Below are the code and all the weights of a small trained network. Each question names an input and a target symbol and asks about switching units off, where a switched-off unit gives its printed mean instead of its output.

import numpy as np


def w(rows, s, z=0):
    codes = np.array(rows[::2]) - 128.0
    scale = np.full(codes.shape[1], s)
    scale[-1] = z or s
    return codes * scale


def f(y):
    return y / 2 * (1 + np.tanh(0.7978845608 * (y + 0.044715 * y**3)))


def softmax(a):
    e = np.exp(a - a.max(-1, keepdims=True))
    return e / e.sum(-1, keepdims=True)


def log_softmax(a):
    a = a - a.max(-1, keepdims=True)
    return a - np.log(np.exp(a).sum(-1, keepdims=True))


def net(x, mask):
    ids = ['αδεζηθμξπστφψ'.index(c) for c in x.split()]
    T = len(ids)
    res = E[ids] + P[:T]
    r = res
    for j in range(3):
        rows = slice(3 * j, 3 * j + 3)
        q, k, v = (r @ M[0][rows].T for M in (Q, K, V))
        z = softmax(np.where(np.tri(T) > 0, q @ k.T / 3**0.5, -1e9)) @ v
        o = O[0][rows]
        res = res + np.where(mask[j], z, o[:, -1]) @ o[:, :-1]
    y = f(res @ A[0][:, :-1].T + A[0][:, -1])
    res = res + np.where(mask[3:15], y, B[0][:, -1]) @ B[0][:, :-1]
    return log_softmax(res[-1] @ U[:, :-1].T + U[:, -1])


Q, K, V, O, A, B = {}, {}, {}, {}, {}, {}
E = w([
[100,136,100,169,140,190,156,177,107,163,120,64],'α',
[176,129,141,78,88,73,144,151,121,82,84,97],'δ',
[137,93,149,191,157,111,183,149,155,116,156,104],'ε',
[121,186,166,117,95,156,98,141,102,179,137,186],'ζ',
[125,140,131,86,61,113,128,157,64,146,159,145],'η',
[178,94,157,82,93,141,62,120,100,87,182,82],'θ',
[79,133,119,183,127,160,96,119,178,94,81,168],'μ',
[198,129,63,169,123,94,129,55,30,136,99,170],'ξ',
[150,112,168,124,140,176,132,125,161,35,61,180],'π',
[143,217,151,120,67,154,159,54,174,169,92,105],'σ',
[105,144,80,126,77,176,140,150,135,61,161,102],'τ',
[254,135,38,162,142,88,89,106,90,162,117,167],'φ',
[226,114,102,155,101,77,102,47,93,195,85,139],'ψ',
],0.0081)
P = w([
[131,254,203,156,170,145,111,117,137,99,141,142],'0',
[189,163,157,192,93,143,127,148,125,123,97,144],'1',
[165,139,133,166,105,132,124,141,126,135,99,131],'2',
[153,121,123,150,111,127,127,142,128,142,102,128],'3',
[146,107,109,133,111,122,137,142,127,144,112,121],'4',
[145,96,94,115,114,122,144,146,136,150,119,114],'5',
[141,80,87,98,108,126,163,140,129,153,134,119],'6',
[142,74,77,78,109,136,179,127,131,159,143,128],'7',
],0.0053)
Q[0] = w([
[198,105,67,115,122,106,93,91,73,109,114,143],'H1',
[183,124,76,179,92,144,143,140,89,170,101,103],'H1',
[128,175,153,73,134,158,124,152,87,126,113,75],'H1',
[179,120,131,108,69,151,111,137,108,95,78,150],'H2',
[52,174,181,122,124,153,134,156,158,123,153,119],'H2',
[135,157,100,138,125,123,107,112,93,166,149,104],'H2',
[4,196,154,105,142,150,115,136,171,129,150,113],'H3',
[156,137,167,110,93,122,62,142,66,158,174,173],'H3',
[74,154,103,104,149,101,128,143,86,196,131,136],'H3',
],0.029)
K[0] = w([
[118,58,123,55,114,91,148,194,120,57,132,66],'H1',
[126,128,102,104,111,115,195,160,89,199,215,37],'H1',
[186,151,125,35,139,188,127,103,87,147,81,154],'H1',
[149,98,88,6,99,141,169,107,126,114,147,163],'H2',
[170,223,141,167,143,158,74,60,109,132,77,198],'H2',
[130,142,133,145,134,173,148,161,74,170,154,63],'H2',
[125,208,171,211,162,168,58,99,122,162,66,165],'H3',
[156,169,145,65,62,176,87,144,46,148,172,197],'H3',
[92,218,143,159,88,142,97,219,37,181,126,106],'H3',
],0.021)
V[0] = w([
[125,221,2,175,129,120,172,126,87,206,182,140],'H1',
[155,142,90,112,188,150,183,201,196,20,93,202],'H1',
[213,162,138,75,117,93,34,216,191,178,174,42],'H1',
[176,143,197,126,96,23,151,123,101,90,155,157],'H2',
[126,135,97,100,57,125,12,78,137,12,188,156],'H2',
[107,70,130,206,211,122,143,101,190,169,201,103],'H2',
[155,76,101,162,200,178,87,68,103,93,173,102],'H3',
[192,145,158,159,157,80,194,88,199,60,71,65],'H3',
[91,126,57,152,127,202,74,112,144,143,76,23],'H3',
],0.013)
O[0] = w([
[155,254,149,245,98,125,50,170,124,49,74,151,149],'H1',
[84,54,40,76,174,49,54,175,139,93,90,63,121],'H1',
[233,161,160,55,208,144,113,192,243,161,116,187,201],'H1',
[120,150,155,52,91,170,169,226,120,166,86,161,219],'H2',
[216,197,198,192,202,195,116,151,63,201,115,125,158],'H2',
[89,55,22,68,168,153,87,60,84,152,98,107,4],'H2',
[134,84,178,131,178,199,96,48,60,105,84,151,91],'H3',
[160,196,135,101,137,170,183,124,166,40,66,42,201],'H3',
[119,14,86,83,190,142,118,51,137,158,114,49,74],'H3',
],0.0063,0.0037)
A[0] = w([
[62,57,66,35,137,93,114,95,110,189,167,101,16],'N1',
[110,139,121,185,140,141,115,113,101,81,127,152,66],'N2',
[121,82,186,180,163,143,166,139,156,124,120,155,175],'N3',
[90,134,114,164,160,212,143,178,137,99,128,107,234],'N4',
[168,110,150,136,148,96,79,149,92,150,156,135,138],'N5',
[111,3,55,122,97,132,143,122,123,161,116,106,210],'N6',
[152,135,80,128,183,101,157,102,113,182,75,156,80],'N7',
[172,104,147,173,154,38,132,82,86,96,169,99,103],'N8',
[129,162,167,130,97,142,146,70,125,149,104,105,147],'N9',
[173,94,143,137,124,128,132,134,155,127,196,144,250],'N10',
[153,125,125,107,105,138,87,65,178,89,94,192,154],'N11',
[117,128,130,169,119,115,165,133,123,181,137,184,103],'N12',
],0.017,0.0021)
B[0] = w([
[108,170,56,154,80,226,44,8,94,55,147,126,166],'N1',
[157,127,128,95,144,142,169,196,71,89,125,166,153],'N2',
[78,130,91,118,172,131,139,118,92,106,154,110,200],'N3',
[31,103,92,160,162,94,134,124,138,109,173,71,237],'N4',
[140,120,170,165,80,184,19,135,133,129,76,133,222],'N5',
[202,33,139,73,128,91,151,191,134,168,67,143,196],'N6',
[88,149,158,173,200,64,149,81,120,133,49,158,153],'N7',
[73,126,167,175,56,101,136,96,134,55,173,89,138],'N8',
[178,119,131,138,90,144,189,73,121,187,129,124,195],'N9',
[102,109,156,97,156,109,129,136,92,135,193,92,242],'N10',
[114,187,67,170,182,126,108,153,127,168,181,76,165],'N11',
[63,132,78,88,100,117,140,116,156,160,133,193,254],'N12',
],0.014,0.0069)
U = w([
[28,146,64,165,165,105,129,106,123,78,202,68,215],'α',
[196,72,181,82,174,19,217,253,165,175,83,140,220],'δ',
[185,93,95,104,125,134,105,132,115,133,76,142,193],'ε',
[149,112,130,111,98,196,123,113,156,88,121,132,52],'ζ',
[92,149,115,113,81,123,90,138,141,155,140,183,149],'η',
[111,140,148,134,191,110,144,90,122,155,85,161,55],'θ',
[140,147,132,121,131,133,121,114,137,116,120,132,5],'μ',
[143,139,130,126,110,143,163,127,54,82,122,164,31],'ξ',
[162,112,179,105,144,185,78,112,86,141,175,94,116],'π',
[152,147,129,124,132,122,116,111,126,109,130,137,7],'σ',
[133,138,191,166,94,104,96,91,150,93,81,127,111],'τ',
[170,181,118,159,158,162,81,173,131,110,102,138,56],'φ',
[185,167,105,149,116,160,167,80,168,187,145,108,156],'ψ',
],0.0056,0.0028)

Each question gives the input, a string of symbols that net reads in full, and the target symbol t.
The units are the heads (3 rows each of Q, K, V and O) and the neurons (one row each of A and B). Each row of codes is followed by its name. A weight is (code - 128) times the scale printed after its matrix; where a second scale follows, it is the last column's (O, A, B and U).
mask holds one flag per unit, heads first, then neurons. A switched-off unit (its flag False) gives its mean, the last column of its rows in O or B, instead of its output. The means were averaged over made-up inputs and are rounded, as every weight is.
A unit's drop is (log p(t) with every unit on - log p(t) with that unit switched off) / (log p(t) with every unit on - log p(t) with every unit switched off).
The circuit of an input: a set's keep is (log p(t) with only the set's units on - log p(t) with every unit switched off) / (log p(t) with every unit on - log p(t) with every unit switched off). Starting from the 12 units with the biggest drops (on a tie, the unit counted first), units are removed one at a time, each time the one whose removal leaves the highest keep (on an exact tie, the one counted first), for as long as the keep stays at least 0.8.
circuit, biggest first: the units of the circuit, biggest drop first
unit that matters most: the unit with the biggest drop
top k neurons: the k neurons with the biggest drops, biggest first
which heads matter: for each layer, one digit per head in row order, 1 if its drop is at least 0.15 and else 0, layers parted by /
input η ε μ π α σ ε, target δ: top 2 neurons : (N6, N1)
input σ η τ ξ, target τ: top 3 neurons : (N8, N5, N7)
input μ π ε φ, target ε: which heads matter : 110
input π π ε ε τ ζ ψ φ, target τ: unit that matters most : N8
input η η ζ τ α ψ ξ, target α: top 2 neurons : (N8, N11)
input η α α ε π ξ ξ, target ε: circuit, biggest first : (N6, N1, H2)
input θ ζ ξ φ, target θ: circuit, biggest first : (N7, H1, H2)
input α ε μ α ψ μ τ α, target ε: circuit, biggest first : (H2, N6, N1)
input π η δ φ, target δ: circuit, biggest first : (H1, N1)
input ε θ ψ φ, target θ: circuit, biggest first : (N7, H1, H3)
input ε ξ ψ, target ε: circuit, biggest first : (N1, N6, H2)
input ξ ξ τ δ ψ, target δ: circuit, biggest first : (H3, H1, N1)
input θ π α σ π ψ, target α: which heads matter : 010
input π η ε η π, target δ: top neuron : (N6)
input ε π π, target δ: circuit, biggest first : (H1, N6)
input ε τ α φ ε η ψ, target η: circuit, biggest first : (H3, N12)
input σ ε η α δ φ φ, target δ: circuit, biggest first : (H1, H3, N1)
input ψ η θ, target π: circuit, biggest first : (N10, H1, N5, H2)
input π α π φ, target α: top 2 neurons : (N11, N8)
input ε η ε ε τ ζ σ μ, target α: circuit, biggest first : (H3, N4)
input π ε π σ ξ ζ δ η, target η: circuit, biggest first : (H3, N12)
input η η α ε ψ, target ε: unit that matters most : N6
input ξ ζ ψ ψ, target ψ: circuit, biggest first : (H1, N9)
input α σ π δ δ φ ξ, target δ: which heads matter : 100
input ψ α δ η τ φ, target τ: which heads matter : 010
input ψ ψ η π μ ξ φ, target η: which heads matter : 001
input τ ε π δ, target δ: which heads matter : 100
input η φ π, target α: unit that matters most : N4
input π ζ ε ξ φ π ε π, target ε: top 3 neurons : (N1, N6, N10)
input ζ ψ ε π ψ ξ, target ε: top 2 neurons : (N1, N6)
